Each row is followed by its class. Each block has new classes.
[ -7  -4  -1   5 -22   0   0 -11 -11 -14  -8  -8   7  27   0 -15  29   8
  -7  -1   3   0  16] : S
[  2  12   0   3 -17  18   1 -12  -9  -4  11 -13   7   1  11 -10  29  12
   6  -2  13   0  -3] : Z
[ 14   1  -4  21   5 -10  35  10 -32   8 -29 -41 -21   7   7  -2  60  24
  -8 -12 -10   4  17] : G
[-11  -2   7  -4 -15  -5  -6 -10  24   2 -10  -4   8  17   0  -3  14  -9
  -5  -4  14  -4   8] : S
[  1 -10   0   7   2  -5  16   0  -1   7 -10 -12  -8 -18  -8  -4  10   6
  -3  -1 -15   5  14] : P
[  8 -13  -1   1  -9  -3   4   4   0  15   8 -10  -3   1   9   2   6 -12
 -12  -2  -7  10   6] : P
[ -1  22   5   1  10  -7  -5  -1   5   9  21  -7   3 -16   4 -14  -5   3
   5  -6   4   0  -9] : Z
[ 11  -3  -1  13   8   2  17  -4 -21   0 -21 -29   2  11   6   0  32  12
  -4  -6  -1   1   8] : G
[  7   6  -1  -2  11  -3  14   0  -1  33  -8 -35  -2   8   7   5  25  -4
  -3 -23  15   7   8] : S
[ 39   2 -13  16  33 -10  18  17 -30  27   6 -31  -2  -1   8  16  23  14
  -3 -10  11   2   7] : G
[-14  17   3   4   0  -5   9   2  57  20   4 -22   2   0   0  -2  11 -15
  -9 -19  21  -2   2] : S
[ 19 -20  -6   7   1  -7  11  11 -10  19  30 -22 -14 -14   7   2   1   5
  -7 -15  -8  10  10] : P
[ -1   0   5   4   3  -4  10  -5   4   5   5 -10   3  10   1  -6  20   4
  -4 -10   3  -8   7] : S
[-12  19  -1   2   7  -1   6   2  16  16  -2 -19  -9 -10 -10   3  22   3
 -12 -17  24  -1   5] : S
[ -5  -1  21   6 -30  -6  14  -8 -18  -9  -1  12  -1  18  18 -12  48  29
   0  -2  -6   4   7] : Z
[ -9   5   6   2  -6  -4  -7  -1  41   8   6  -8  -1  20   4  -3  11 -12
  -5  -6  17   0  12] : S
[ -5  13   2   0 -17 -24   9   1   1   9  16 -15   4   8   3 -13  33   7
 -23 -15  32  -3   2] : G
[ 22  10  -7   5  18   2  12   5 -11  25  17 -29  -2 -14   1   4   9   0
  -2 -18  26  -7   2] : G
[ 27 -13  -3  -2  12   7  -8   5   4  31  -3  -6 -10  -2   5  12   7 -15
  -5   4  -2  12  10] : P
[  7 -26   1  -4 -39   2 -16  -6  -1  -7   0  -1  -7  16  -4  -7   5   4
   9   9  -1   6   6] : P
[  0  19 -11   0   5  -2  11   7   4  17  21 -13   2 -15   6  -5   8   5
  -9  -8  17   6  -3] : Z
[-19   2   7   0 -23  -8   9   0  -9 -29   3  -7  13  10   7 -14  13  11
  -6  -5  -1  -1   2] : G
[-57 -45  42 -11 -84   8 -24 -26 -10 -84 -42  31  27  84   3 -54  84  33
   6  23 -11  -5  21] : S
[ -8   2   4   4 -34  -8   8  -3  -2   4  16 -34  15   9   3 -13  37  11
 -12 -18  17   6  11] : G
[ 20  -3  -6  -1  16  -2  -4  10  30  63  35 -34  -9 -20  10   6 -18 -21
 -15 -27  31  10   5] : P
[ -6   1   1  13   4  -1  12  10   5  31  11 -36   5  -8   3  -5  13  -8
 -13 -22  25   9   8] : S
[ 17 -16  -2 -29  -6  -1 -18   7  -6  12  36 -11  -6  -4   5 -11  -5  -7
  -6   0  10   8 -10] : P
[ 17 -14  -1   6  12  -7   5   8  -7  11  11 -17 -13 -15   5 -10   3   6
  -6 -10 -19   6   6] : P
[ 16 -15  -5  15   8   1  15   3 -23  12 -29 -10 -13  -1   3  11  23  11
  -5  -9 -26  10   4] : P
[  8 -19   3  -1 -15   6   1  -4   5  16  16 -16  -3   9  15   1   2  -5
  -7  -7  10  10   2] : P
[ 17 -18   0  -2  -2   3 -10  -1  -8   5 -15  -7  -4 -75   5   0  11  -7
   3   1   4   2   5] : P
[-21  12   5  -2 -24   3   1  -1  23  13   7 -16  11   6   2  -6  15 -11
 -18 -17  34  -3   6] : S
[-12  15  10   1  -5   6   8   1  22  19  19 -13   6   4  -9  -4 -30  -9
  -8 -15  33  -4  -3] : S
[ -9  -2   1   6 -19  -3   7  -4  -7  -9 -28 -17   5  28  12  -8  52  10
  -7  -6   0  -1  14] : S
[ 12  -2  -1  10  11  -2  26   2 -15  15 -30 -19   0  13   1  10  34  12
  -6 -10   1  -2  11] : S
[  3   4  -2  -3  -7  -2  -6   5   9  11   1 -15  11  19  10 -10  22 -14
   0  -8  41   8  12] : S
[ 10 -34   1 -17 -10   2 -19   4 -16  -4  -4  -1  -9  15   8  -5  10  -4
  -8 -11  -7   1  10] : P
[  8 -16  -4 -13 -16   1 -10  20  -3   7  -5  -6  -8  22   2  -1  12  -3
 -10   5  -7  13   5] : P
[  8   8  -7   5   3   5   6  -4  10  18  17 -14   0 -13  13   0   6   5
  -4  -5  12  -5  -1] : Z
[ 13 -11   9   1  -9  -5   6   7  -3  17   0 -14  -6  -7   7   0  11   3
  -9  -8 -11  11  -5] : P
[ -2  -6  -4   1 -19  -9  12   5  -2   8  10 -26  -9  -6   9   4  29  13
 -11 -15  -6   6   3] : P
[-26 -24  18  -3 -72  -3 -14 -13  -2 -43  45  -5   6  32   5 -27  41  23
  -4  -3  -5   6   3] : P
[-19  -9  10  -6 -41   1 -13  -9   6 -28 -16  -4   7  41   5 -15  38  -2
  -6  -2  10  -2   8] : S
[ -1  11  13   8 -23  -6   3  -1  -1   1  43 -31  14  -5   6 -16  22  14
  -5 -20  35  -5   8] : G
[ -5  -1   1   5 -12   9   1  -9   0 -11 -23  -5  15  20  12 -20  34   0
   7   5 -13   5  17] : S
[  6  11  -1   3   6   3   8   9   1  27  22 -24  -4 -18  13   2  16  10
  -2 -11  12   5  -5] : Z
[ -5  15  13  12   1  -2  14   4   2  22  -6 -27   9   9   5  -1   6   0
 -10 -20  18  -5  14] : S
[ -3  -8  11   3 -11  -5   2   0 -13  -5   9 -17   7  14   8 -18  30  14
  -1 -12   5   4  18] : G
[ 21   6  -1  -1  -1   2  -2  -2  -8  -1  31 -19  10  -1   0 -12   1   5
   4 -11  31  -5   7] : G
[ 14  14  -7  11  20  -2   9   8 -13  12   6 -19   6 -12   6 -19  12   8
  -8 -11   8  -1   0] : G
[ -4 -52   6  -4 -19  -1  -9   3  11  20  17 -10   3   9   9 -30   5  -9
  -7 -37  16  -3  11] : P
[ 15 -21   0  -2 -14  -4  -7   1   0  -3   2   7   1  11  10  -3   4 -10
 -12   5   0   8   5] : P
[  8   2  -2   8   4  -3  11   0 -23  12  16 -38  10  -1  -4 -15  27  16
  10 -22  18  -6  17] : G
[  9 -14  -4   0   5  -1   0   3 -14  11   2  -8 -11  -6   1   8   4   1
  -6   1 -12   3  10] : P
[  2   4  -5   4  -4  -3   5   0  -5  13  26 -27   6   5  13  -7  10  -5
  -1 -17  20   1   0] : G
[-22  12   8   6  -6  -1   2   1  12   7   2 -18   2   3  -4  -5   9   1
 -10 -16  14   1  22] : S
[  4  -9   4 -16 -31  10  -3  -8  23   6  36  15   5   0   6 -16 -25 -27
   1   5  26  -4  -3] : P
[  9   3  -1   9  15   0  18  -4 -17   7 -36 -20  -2  11  -7   4  36  -2
  -6  -1   0   5   8] : S
[-21   9  12  -9 -40   4  -6  -5   8 -21   5  -7   7  29   3 -20  31   0
  -6 -15  27  -3  12] : S

Each row is followed by its class.
[ 47 -10  14 -12   2 -14  -5   4 -11 -22  -8  -9 -30  36  10   0   3  10
 -44  -9  12 -11  -8] : D
[ 74 -12   5  -1  18 -23  14  -1 -13  11  12 -35 -28  18  12  -9  89  23
 -71 -34  28 -12  -3] : M
[ 21  17   1  -1  -6  -3  -6  -9  -2   5   8 -14   4  -6   2   7  33  17
 -27  -4   1   1  12] : M
[ 64 -13   4  -3   5 -18   2  -6  -2  -6   2 -38  -3  37   2  -3   4   1
 -54 -16   3  -6  15] : M
[ 61 -44  24  -1 -10 -18   4  13  -1 -26   1 -22 -19  42  14   5 -27  20
 -59 -11   9   4 -12] : L
[ 39   5  20   1  18 -16   4  -6   9 -19   9 -21  20  35  10   4 -24  18
 -45  -9  12  14  -2] : F
[ 59 -14  16  -6  13 -23  15  -2 -12   9  -1 -36  -9  16   8  -4  57  13
 -72 -12   9   0  13] : U
[ 23  -6  12  -6   3 -22  -1  17   4   1   3 -16  -5  30   6   7 -28  11
 -24 -12   9  -1 -10] : M
[ 39 -20   7  -2   6  -7   5   2  -4  -6 -14 -24  15  37   9   9   3   9
 -58  -5  11  -1  -3] : L
[ 75  -5  16   0   9 -28   9   9   4  -5  -1 -47  -5  57  28  13 -25  19
 -78 -18  26   7 -10] : L
[ 27 -45   8  -4  -9 -19 -10  11  -8  -3   7 -17 -39  28   8 -10  19  33
 -43  -5   9  -6  -6] : U
[ 63 -12  16  -6 -10 -20  -1   6   3  -3   5 -29 -24  41  19  -4  10 -26
 -64 -24  18  -9   2] : D
[ 66 -16   5   6  13 -30   2  14   4  -3   8 -29 -19  66  14  -3 -60  22
 -66 -20   8  -9 -18] : L
[ 43  -4  -9  -4   6 -17  -9   2  -3  15   6 -23  -1  36   1   7  -2  12
 -43  -8   6  10 -18] : F
[ 57  -8   2   6  13 -15   0   1   7  -9   3 -27   9  41  12   5  -8   9
 -51   0   9  -6  -7] : F
[ 18   2   4  -3   4 -11  -3   4   7  -3   5  -9  -6  39   3   9 -15   7
 -27 -14   7  -2  -5] : L
[ 41  -6  -4  -4   4  -4   3  19   0 -15   7 -36 -20  39   9  -8   4  21
 -53 -15 -11  -7 -10] : F
[  3  -3   5   4  -9   1 -11   2  16  -7   3  -5 -10   3   3  20  13   7
  -5  -7  -3   1   8] : M
[ 46  -7  11  -2   4 -21   4  -6   4  -5  -4 -32  -3  13  24 -14  42  10
 -51 -13   8  -9  10] : U
[ 61  -6   6  -7   8 -13   2 -11  14  -3  -7 -46  18  43   3   2 -24   7
 -74 -19  18  -3   7] : F
[ 66   0  11  32  14 -20   9   4   0 -14  -6 -36  17  52  17  12 -64   8
 -53 -18  21   7 -14] : L
[ 41 -21   9  -7  11  10   7  10 -11   5  10 -17 -44  30  13 -10  65  21
 -63 -23  22  -3  -5] : H
[ 41   2  -1  14  10 -21   7 -12  16 -18  11 -25  25  29  -7  17 -21   4
 -33 -26   5  -5  17] : L
[ 46 -19   9   3   8 -16  -1   0  -1   4  16 -18 -10  42  10   9 -13  10
 -41 -17  20   3  -7] : M
[ 29  -3  10   0  17  -5   0 -12   5 -10   6 -44  -2   0  10  -6  54  17
 -67   7  20  -6  11] : M
[ 37 -17  18 -10  -6 -26   0  13  11 -27   0 -28 -12  41   9   5  12  14
 -44  -1   1   0   0] : M
[ 46 -12  21  -6  19 -23   0  -6 -10   1   2 -29  -4  16   9 -14  21   1
 -55 -42  18 -32  -2] : D
[ 71 -15  14  -9   0 -32   5  32  -9  -4  14 -12 -32  71  19  14 -65  27
 -48 -20  14 -10 -29] : L
[ 24 -27  14   1 -14 -35  -1  11  -5 -14  19 -25 -50  34   6  -3  16  26
 -53 -16   1 -19  -5] : U
[ 47 -14   5  -5   0 -11   8 -12  -3  -7  -1 -35   2  40  14   8 -20  10
 -37  -7   2  11  -9] : F
[ 34  -9   6  -5   3 -18  -8   3  -9 -13   1 -16  24  15  17  -5  26  12
 -40 -14  19  -5  16] : M
[ 57 -15  14  -9  -1 -27  -1  15   5 -15   6 -36  -4  51  18   5 -31   1
 -70 -16  16  -4  23] : F
[ 36  -6   2  -6  18 -17   5   4   6   3 -24 -19  -4  18  14 -16  14   9
 -44 -12  12 -11  39] : D
[ 31  -2  19  14 -17  -7  -4 -11  11 -14   2 -26  19  14  13   6  16   8
 -26 -17 -18   4   9] : J
[ 62  -6  10  73  19 -26  -3  10   1   7  21 -31  25  42  72   2 -24   5
 -64 -23  34  -6  -1] : M
[ 77 -12   8 -10   7 -16   0  14   4  15   3 -15  -8  37  13  -1  -5   8
 -34 -12   3  -4   6] : L

Each row is followed by its class.
[  2   8  20  -7 -62   1  13  -9  22   2 -23  33   5 -18  17 -22  -7   8
   6   0 -18 -11  18] : Q
[  7 -17  23  -4 -37  -7   3   1  -8 -19 -35  23  -4 -24 -13 -28  11  10
   0   9  -2 -14   7] : W
[  7   8   3 -21 -42   8  15  18   6  -3 -58  -8   5   8  30   1 -15   4
  25  -1  -8 -25   6] : W
[ -3  -5  10 -24 -46   1   6 -14   8  -8 -61  32  16   5  15 -16   0  23
   6 -10 -10  -8  12] : W
[ 11 -13  38  14 -11   0  17  -4 -25 -15  12  24  -7  -8 -22 -21   9   9
  13  32 -11 -14   3] : W
[ -3  -4   0 -40 -58  15  37 -20  19  13 -75 -54   3   1  35  18   2  21
  25  -1  17  39  23] : Q
[ -6 -10   5 -15 -63   9   7  -8   4  -9 -57  40  12 -11  25 -28  -1  18
   6 -10  11 -23  12] : W
[ -2  -1 -14 -48 -36  20  -3 -21  16 -10 -74 -25 -14 -19  28   4  12  -2
  10 -26  21  11   0] : Q
[  9   5  48 -17 -56  -3  42 -23  -2  -9 -29   6   9  13  -5 -13 -11  29
  28  11 -13  -7  26] : W
[  2  -8  16 -33 -40   7 -14 -11  -3  -8 -26  27  16  10   4 -11 -10  17
   8 -17   1  10   9] : W
[ 10   6  17 -36 -87   4  20 -17   5   0 -90  12   6   2  19  -4 -10  18
  36  -7  -4  -5  16] : W
[ 13   5   6 -35 -30   6  37 -10  -2   1 -71 -31   8 -20  14  18   6  54
  54   7   9   4  20] : Q
[  1  23 -11 -22 -42  -6  27  -4  -6  -4 -41  -6   9 -26  25 -12  -9  -9
  15  -5   4  -2   8] : Q
[ -8   7   6 -16 -85  -4  18 -18  -2 -26 -86  38  10 -35  30 -56   1   6
   8  -5   5 -22  23] : Q
[ -6 -15   1  -6 -15   5 -40 -14  10  -9 -34  33   0  -6   3 -20  21   8
 -27 -19   9 -17   2] : Q
[ -4 -16  10 -16 -46  11   1 -21   6 -13 -59  22  -6 -14  22  -8  11  37
  -3 -16  12   1  11] : Q
[ -2   1  18 -32 -29   3  -4 -14  -3  19 -51   0   6  -6   2 -23   4  19
  15 -21   7 -19  15] : Q
[  4   2  12 -26 -53  -2  19 -21  10 -11 -61  -4   6   5  22   1  -5  19
  19  -1 -18  -2  16] : W
[  0   2  -2 -17 -27  16 -20  10   6  -8 -52  18  -8 -10  10 -24   8   9
 -11 -12   6  -2   3] : Q

Each row is followed by its class.
[ -1   3   1  24  14  -7   7 -10   5  11  -8  -6  -3   5  12   0  -8  13
  11  16  -7  11  10] : Q939
[  1  -3   2   5   3  -5  -4 -15   7   9   0  -7  -1   0   6   0   5  -1
   4  11  -3   7   9] : Q53
[ -6  -8  -1   3   8 -11   2 -12   0  26   4  -9  -1  -2   8   2  -9   6
  -7  12  -4  13  11] : Q620
[ -7  -9  -7 -28   9 -15  22  -7 -12   9  -6 -14  -9  -5  -1   2  10   2
 -11  -4   8  11 -30] : Q939
[ -2  -5   1   5   8  -9  -2 -17   3  14   0 -11  -5   0   7   2   4  -2
   1  12  -4  13  -1] : Q53
[ -9 -14 -10 -26  -4 -10  -4   5 -12  -4  -6 -12   1  -4 -15   7  14 -13
 -18  -9  10   1 -14] : Q939
[-2  4 -8 -1  6 -4 -2 -8 -5  1 -4 -1 -5 -1 -9  1  7 -5  5 11 10  5 -1] : Q939
[ -1  -7   5  -1   9  -9   4 -17   4  14   2 -23 -13  -4   7   5  13  -9
  -3   3 -11  14  -3] : Q405
[  2  -4   0  17  11  -8   4 -10   0  10  -6 -12  -2  -1   3   5  -2   4
   0  11  -5  11  13] : Q620
[ -5  -1  -4  -1   5   4   5  11  -6 -22 -15   0   3  -4  -5  -1  18   0
  -3 -17   0  -9   1] : Q134
[  0  -3  -4  15  17 -15   3  -8   2  23  -3 -15  -3   0  12   6 -17  10
  -1  16  -6  13  13] : Q134
[  5   3  -3  16  13  -2   6 -13   5  13  -4  -6  -3   0   1   4   3   2
   3   9  -3  13  10] : Q620
[ -1 -10  10  12  11  -9   1 -13   9  14  -2 -26 -14  -3  10   7  10   2
   0  10 -20  14  10] : Q405
[ -3   9   3  10  14  -8   7 -14   5  11  -8  -4  -1  -1  17  -5 -10  17
  15  22  -6  13   5] : Q939
[ 15   4 -11  50  17   4   9 -10  18  27  -7   2   4   0   6   8  10   7
   3  15   1  28  40] : Q620
[  0  -4  -5  15  15  -8   9 -10  -2   9 -13  -9  -4  -1  -4  -2   0   8
   9  12   1  11 -13] : Q134
[ -1  -8   7   2   2  -4   0 -13   1  13   2  -4  -1   3   3  -1  -1  -2
   2  13  -2   8  16] : Q322
[ -4 -13   5  -6   6 -15  -2  -8  -2  27   9 -19  -6  -2  14   8 -12   3
 -15   3  -7  14  10] : Q620
[ -1  -6   0   4  11 -13   5  -7  -1  19   1 -17  -1  -2  10   3  -6   6
  -5   8  -3  13   6] : Q134
[ -2  -9   6   8  18 -16  13 -10   5  22 -12 -25   1   3  32   2 -11  20
  -4   9 -21  16   0] : Q939
[ -1   3   0  14  18  -7   4 -17  -5   2 -10  -4  -4   1  -1  -2  -1   5
  14  16  -3   6  -4] : Q405
[ -2  -1  -6 -15   2  -2   5 -10  -4   1 -10   4   0   1  -7  -1   9  -1
   6  13  19   2 -13] : Q939
[ 15  -8   3  18  20 -16   8 -27   1  35  -4 -20  -9   1   9   4  -6  11
   4  24  -2  24   9] : Q134
[ -1  -2   3  -4  15  -5   5 -19   0   9  -3 -14 -11  -1   9   1   7   1
   6  12  -5  16   3] : Q620
[-2  1  2 -4  8 -5  2 -8  2  5 -5 -7 -1  1  6 -1 -1  4  2 10  0  6 -8] : Q939
[  4  -3   5  23  17 -25   0 -19  10  26   1 -24 -13  -3  13   8   0   2
   2  14 -20  20  16] : Q405
[ -1   5   1  18  18 -10  -8 -11   7  13   6 -22  -8  -2  17   5  -4   5
   6  17 -13  21  10] : Q405
[  1  -4  -1   6  16 -10  11 -15   1  21  -4 -18  -6  -2   9   4   2   5
  -2  11  -3  15  -3] : Q134
[-7  1  0 -8  5 -5  1  0 -5 -2 -5 -5  1 -1  4 -3  0  7  0  0  3  4 -5] : Q939
[ -8   1  -1  -3  14  -7  12  -7 -10  -4  -8  -7  -4  -1  -2  -2   2   3
   5   1   0   8   1] : Q134
[  4  -6   0   3   6 -13   1 -14   7  17  -3  -2  -1   2   4  -2   3   3
   5  21   0  11   7] : Q53
[ -5  -2  -1  -5   6 -10  -1  -5  -4  -5 -10  -7   1   5   4  -1   0   3
   3  12  -6   5   2] : Q620
[  6  -8  -7  -1   7 -11   6 -16   4  27  -5  -3   2  -1   6   1   0   8
   0  21   7  18  -1] : Q53
[  5  -7   4   9  12 -13   3 -14   5  40   8  -9  -7  -2  18   8 -22   4
  -7  16   0  24  15] : Q134
[ -5  -5   1 -13   9 -15   7 -13  -6   9  -3 -14  -5   0   6   3  -3  -1
   3   7  -3   9  -3] : Q620
[  4   2  -2  16  16  -8   2 -18   4  13  -6  -9  -4   4   3  -1   0   4
  14  26  -1  13   6] : Q939
[ -2  -3   1  -6  12  -6   6 -15   1  12  -7 -10 -10  -3   4   1   5   3
   1   5   0  13 -12] : Q134
[-3 -2 -4 -7  5 -6  2 -2 -4  0 -6 -3  3  1  3  0  3  2  0  4  4  6 -3] : Q939
[  8   1  -3   0  -1  -7   1 -24   9  23  -5  -1  -4   0  10  -4   2   9
  18  33   0  14  -4] : Q53
[  4  -6  -1   7  11  -8   3 -17   5  21  -6 -11  -1   2   3   2   3   6
   0  19  -6  14   6] : Q53
[-2  2 -2  9  7 -5  1 -5  1  7 -5 -7 -7  3  7 -2 -5  6  8  9 -7  6  8] : Q939
[ -5   1   2  -8  13 -11  12 -25   2  12  -8  -5  -8   0   7  -9   5   9
   9  23  -5  13  -9] : Q322
[  9   6   4  21  22 -13  12 -23   9  18 -11 -27  -6   5  28  -7 -13  24
  17  24 -19  17  12] : Q939
[-14 -12   7 -28  -1 -14  -6  -1 -14   7   7 -23  -6   1   8   4 -16   0
 -10  -1  -7   1  -8] : Q620
[  2 -15   6  12  -1  -4  -6  -1   9  19  -2 -17   7   1  11   9  -5   3
  -9  16 -17   9  38] : Q53
[  3 -18   5   6  12 -14   7 -25   7  22 -12 -24  -6   1  11   4   5   2
  -2  15 -21  17  10] : Q134
[  7  -2  -5  20  10  -9 -12 -16   8  19   0 -11  -4   0   2  11  -3  -1
   4  33  -1  18  13] : Q322
[  3 -10  -2  12   5  -9   3  -9   3  20  -4  -7   4   0   1   4   0   3
  -7   8  -5  15   4] : Q53
[-17 -11   8 -34   5 -26  -3  -9 -16   9  -4 -20  -6   3   8  -4 -13  10
   1  13  -6   4 -18] : Q620
[  6   0 -10  13  12  -8  12  -7   4  14 -14  -6  -1   3   8   3   3   9
  -3  12   6  16  -5] : Q134
[ -4  -4  -8  -8   2  -5  -6  -2  -1  -6  -6  -4   0   1 -16   4  16 -10
  -6   9  13   3  -5] : Q939
[ -4   1  -1  23  19  -5   1  -4 -10   3  -6 -12  -1   3   2   6 -15   5
   5   8  -8  10  21] : Q405
[ -3  -9   4   0   8  -9  -2 -22   2  23   4  -9  -5  -3   1   3   3  -3
   3  20  -5  18  20] : Q322
[ -3 -19   2   1  19  -8  14 -19  -5  13  -9  -8   2  -1  -2  -1   7   2
  -2   4  -1  13   4] : Q134
[  0  -7   3  24  16 -10   3 -12  -1  21  -5 -18  -1   7   6   5 -14   7
   0  16  -8  13  22] : Q134
[ -1  -9   3   2   6  -6   5 -12   1  16  -4 -13   1   1   3   6  -1   0
   0  26  -3  10  11] : Q53

Each row is followed by its class.
[ 10 -10  -2 -13   8  -5  -8   4 -11  -3  -7  -3   6  -2   6   2  -1   0
  -3   1  12  -2   4] : Q845
[-11 -26  -4  -1   1 -17  -4  -8   7  13   4  11   3 -77  11   8   3   0
  -6   3   2  -9   7] : Q331
[-11 -24  -3  -6  -1 -12   8  -1 -11  15   6   5   0 -75  15   9  -2   3
  -5   5  11  -9   6] : Q741
[  3  10   1 -24  10 -12 -24 -10 -39   8 -10 -13  12  51  18 -13  -6   4
 -10   3   1  -9   6] : Q741
[ -5  -8  -4  -5   4  -6  -3   2 -20   7   5  -3   2 -10  20   2   0  -2
  -6  -2   8  -6  -2] : Q257
[  2 -32  -5  -5   9 -23 -31  -7   1  13  -4   0   5 -36  14  12   2   1
  -4   4  -3 -13  13] : Q618
[ -3 -14  -1  -6   1   2  -1  -1 -17   1  -3  -2   0 -38   9   7   1   2
  -5   3   8  -3   1] : Q331
[  4  -3  -7   0   3 -22 -11   2   8  14   6  10   6 -21  19   9   1   2
  -5   2   8  -7   5] : Q257
[  1 -14  -2  -7   4 -16 -13  -6   3   5  -5   3   2 -27   5   3   0   1
  -1   3   2  -8   8] : Q257
